How the items are linked:
at | $ % ^ & § ~
fc | ld mh mr fb bp ql
gs | jq fb zn ql cp md
jg | gn mn nz nb jl tg
sg | lj qg gn zl hh nh
sb | zl dl nb jg cc bl
bl | cc nb mq tg qg gz
qf | zn hh cd dp mh rd
dl | sb gt pp mn bl nb
zl | qm sb bl gn dj cc
pq | mr qm dj hh hp dp
hp | qb dp lj rd fb mt
nz | tg pn gp lz dl gt
dp | hp dj sg cd mt lj
qb | nq hp mt mh gs fb
gt | dl gp qp dt nb pp
qg | sg gz jg sb nh gn
gn | nh jg tg bl pr jl
mt | fb lj hh pq zn qf
bd | pn rr lt sm gp lp
cp | sm md fc nq cj ld
ql | bp mr hp zn nq qb
mh | fc rd pq mt ql mr
jq | mz gs md bp sm cp
lz | mq rl dn gp mn dt
pr | cd jl sb qg qm zl
ld | cj fc ql gs rr bp
cc | dj bl gz jl sg qg
nq | lt qb fb fc jq gs
mr | ql pq dp qf qb hp
pn | nz bd lp rl gt gp
mn | jg dt pn pp tg nz
rr | bd bp nq cp lp lt
bp | rr ql qb md lt nq
pp | nb qp rl pn mq lz
sm | rl cp ld lt dn cj
mz | qp jq cp rr rl sm
jl | pr tg dl gz zl sb
mq | gz lz dt gt jg mn
dt | mn dn bd qp nz pn
lp | gp lt jq cj qp mz
md | cp zn mh qb ld fc
gz | qg mq mn dl gn jg
cj | dn ld bp jq bd rr
gp | gt lp mz dn pp qp
dj | dp cc qg pr lj sg
nh | hh gn jl cc cd pr
qm | pq zl cc nh dp dj
rd | mh cd qm lj mr pq
lj | mt sg nh qm qf hh
tg | jl nz gt mq sb dl
fb | gs mt qf mr md zn
rl | lz sm cj lp dt dn
nb | bl pp lz nz gz mq
dn | dt cj rr mz pn bd
hh | qf nh pr dj rd cd
qp | pp mz sm bd lz rl
zn | md qf rd hp fc mh
cd | rd pr zl sg pq qm
lt | lp nq gs ld mz jq

In the rows, 514 stands for zero.

The rows follow the links: the fewer symbols apart two items are, the more alike their rows tend to be.

Each row is also shifted at random along 5 hidden directions that mean nothing.

Some items, each with a row of numbers:
jl: [ 381  377  455  538  553  591  432  489  600  531  514  493  505  438  476  603  569  651  535  484  526  531  552  546  422  525  607  600  525  416  452  520  446  540  588  524  518  521  473  520  494]
cd: [ 234  588  553  538  685  536  524  448  522  467  484  460  618  590  464  587  563  587  549  553  457  550  537  458  577  462  481  502  588  404  600  498  564  585  532  527  469  478  553  472  341]
pq: [ 511  625  513  457  400  542  504  681  575  579  447  475  535  515  621  533  495  528  397  586  483  518  529  471  437  448  512  568  489  434  513  550  435  515  607  563  553  512  560  395  591]
tg: [ 710  436  488  497  546  506  412  401  545  476  533  566  512  537  558  542  578  506  601  418  557  537  478  494  506  533  474  474  461  431  450  479  413  508  603  534  488  523  504  481  452]
dj: [ 705  371  479  505  528  456  441  553  656  570  460  570  431  464  541  542  533  538  462  570  535  572  529  517  472  455  618  549  422  499  489  587  480  467  555  592  530  552  502  482  581]
mt: [ 561  431  489  540  543  614  496  661  590  581  500  450  513  480  427  543  428  592  488  678  446  456  559  564  409  511  692  578  572  528  549  561  550  557  412  443  551  517  504  584  618]
cc: [ 442  644  535  540  487  497  546  373  454  554  511  444  561  470  577  606  609  549  533  420  487  565  597  466  608  491  527  459  515  432  555  500  579  506  480  611  541  511  553  499  406]
dl: [ 638  487  476  545  297  471  538  692  431  528  554  487  567  465  528  472  462  411  483  457  497  331  500  561  369  530  475  520  611  658  442  557  522  450  445  354  556  559  506  650  805]
mh: [ 229  739  549  486  474  613  539  629  522  613  467  404  590  572  596  567  424  503  437  666  380  513  575  466  486  488  580  493  521  381  597  460  501  544  452  578  564  473  585  440  490]
pn: [ 336  639  492  511  457  489  611  543  504  534  434  483  529  550  546  512  525  465  464  478  506  512  509  524  514  481  486  535  513  470  499  435  436  485  596  565  514  546  554  444  516]
pp: [ 422  433  439  500  457  535  530  618  544  484  481  523  520  483  458  483  540  544  476  467  549  463  457  582  396  513  452  636  548  505  415  476  382  514  692  453  496  549  487  473  602]
dn: [ 440  568  541  523  502  565  602  605  564  522  488  435  457  455  470  538  457  637  451  547  582  501  463  559  413  544  618  647  608  438  432  524  495  591  494  496  578  518  479  505  624]
qp: [ 546  439  477  536  514  590  445  608  600  526  502  505  409  501  561  549  434  604  476  534  573  534  468  543  372  560  610  632  467  362  412  512  297  570  608  499  537  551  479  477  566]
mq: [ 728  540  499  600  492  472  588  630  543  506  442  445  470  508  531  553  491  573  457  484  571  497  479  531  417  478  571  629  575  432  447  570  415  540  547  480  524  598  534  532  610]
ql: [ 441  248  474  526  656  553  382  461  574  463  560  630  386  504  434  451  513  557  551  552  561  603  514  560  542  533  526  551  385  587  538  560  460  512  589  497  451  511  449  509  380]
fb: [ 474  654  535  520  392  598  575  776  585  569  462  344  500  493  498  579  465  653  468  573  583  456  467  502  359  475  650  663  629  410  486  628  484  657  434  453  580  555  567  507  722]
sg: [ 622  656  550  473  425  568  426  444  487  558  567  428  620  534  628  613  562  507  621  444  476  477  521  416  496  554  519  380  542  383  524  488  520  553  406  528  550  468  564  499  510]
hp: [ 441  570  527  456  426  583  446  470  388  478  615  517  574  502  576  481  544  507  543  455  479  533  549  479  554  557  343  462  497  552  556  511  531  529  560  486  513  432  511  455  403]
sm: [ 620  406  518  541  568  507  448  455  441  491  624  599  450  542  507  451  418  404  566  539  488  485  512  537  555  600  524  418  455  639  524  507  527  468  396  442  492  506  470  626  480]
gn: [ 339  364  482  591  586  542  402  727  702  561  457  481  458  531  560  600  397  584  454  662  488  469  507  518  285  467  710  602  543  373  451  604  342  524  505  450  531  588  504  564  680]
lp: [ 270  493  480  537  662  495  546  426  564  546  452  554  490  566  455  516  518  472  531  573  475  564  536  544  611  492  585  506  443  482  560  415  496  471  535  614  476  553  534  490  391]
rr: [ 612  649  555  454  421  515  616  546  462  479  514  467  517  485  480  461  532  538  512  445  606  501  430  517  514  556  427  560  570  545  473  517  561  583  513  480  530  492  506  475  590]

From each start, follow one symbol. Which item do you reach?
Answers are names.
[ 363  610  516  551  464  444  589  479  440  528  482  501  564  516  565  534  560  461  475  450  458  512  567  500  559  466  459  486  531  504  529  498  537  456  529  558  516  532  547  509  489]
& dl
[ 796  432  498  529  471  457  471  481  448  489  591  589  499  549  563  468  465  378  581  458  511  439  491  523  498  564  473  411  496  601  477  510  476  449  452  432  494  528  499  619  583]
^ qp
[ 545  502  523  598  620  437  558  512  508  481  477  511  541  567  488  545  518  511  521  530  488  498  523  521  522  463  511  522  585  496  537  531  536  498  508  480  480  550  532  569  492]
^ mq
[ 390  511  481  564  574  438  561  397  526  534  462  532  498  514  499  557  570  487  535  462  508  548  549  528  603  484  551  497  484  489  519  457  518  455  537  594  499  557  539  512  446]
$ jg
[ 422  555  535  429  554  493  568  430  480  393  511  559  539  556  420  427  615  524  545  442  602  578  425  506  623  502  308  543  516  569  517  488  558  568  658  522  435  471  499  401  388]
§ jq
[ 564  553  523  529  451  504  551  700  546  511  459  428  521  522  472  523  506  566  490  534  566  455  477  497  427  439  538  592  597  520  519  633  519  581  466  438  522  555  557  526  676]
~ rd
[ 545  390  490  585  435  606  415  651  560  601  575  442  457  424  526  573  438  602  506  573  496  450  578  538  381  539  732  549  535  524  510  652  529  531  332  430  600  546  496  659  685]
$ mt
[ 535  611  555  569  476  480  547  403  405  564  556  471  547  484  566  554  554  479  550  456  460  523  626  472  643  492  553  403  524  557  597  560  667  477  342  548  549  515  563  584  463]
~ dj
[ 389  536  549  516  526  582  475  476  392  493  628  534  521  562  545  451  413  433  539  562  429  496  540  513  566  593  459  416  493  580  582  475  543  503  422  456  510  448  494  575  423]
~ bp
[ 653  513  531  553  420  462  548  608  470  507  505  525  436  502  532  443  511  498  442  489  570  536  520  523  548  458  491  574  472  631  548  643  535  499  503  493  514  562  544  520  571]
^ rd
[ 728  742  554  497  349  549  592  505  392  499  532  440  497  501  584  494  561  528  477  394  579  560  505  479  603  526  418  536  478  503  530  538  495  560  540  562  529  507  562  414  451]
% fb
[ 707  565  511  656  535  557  572  603  601  602  467  381  391  476  523  631  427  641  476  554  572  512  526  551  414  526  811  637  562  351  458  567  428  592  396  525  576  621  537  580  628]
$ mn
[ 632  519  534  613  652  519  567  414  519  525  511  502  408  527  485  558  477  556  546  517  541  589  545  540  597  552  659  532  491  459  544  495  519  537  422  566  504  555  510  554  397]
^ lt
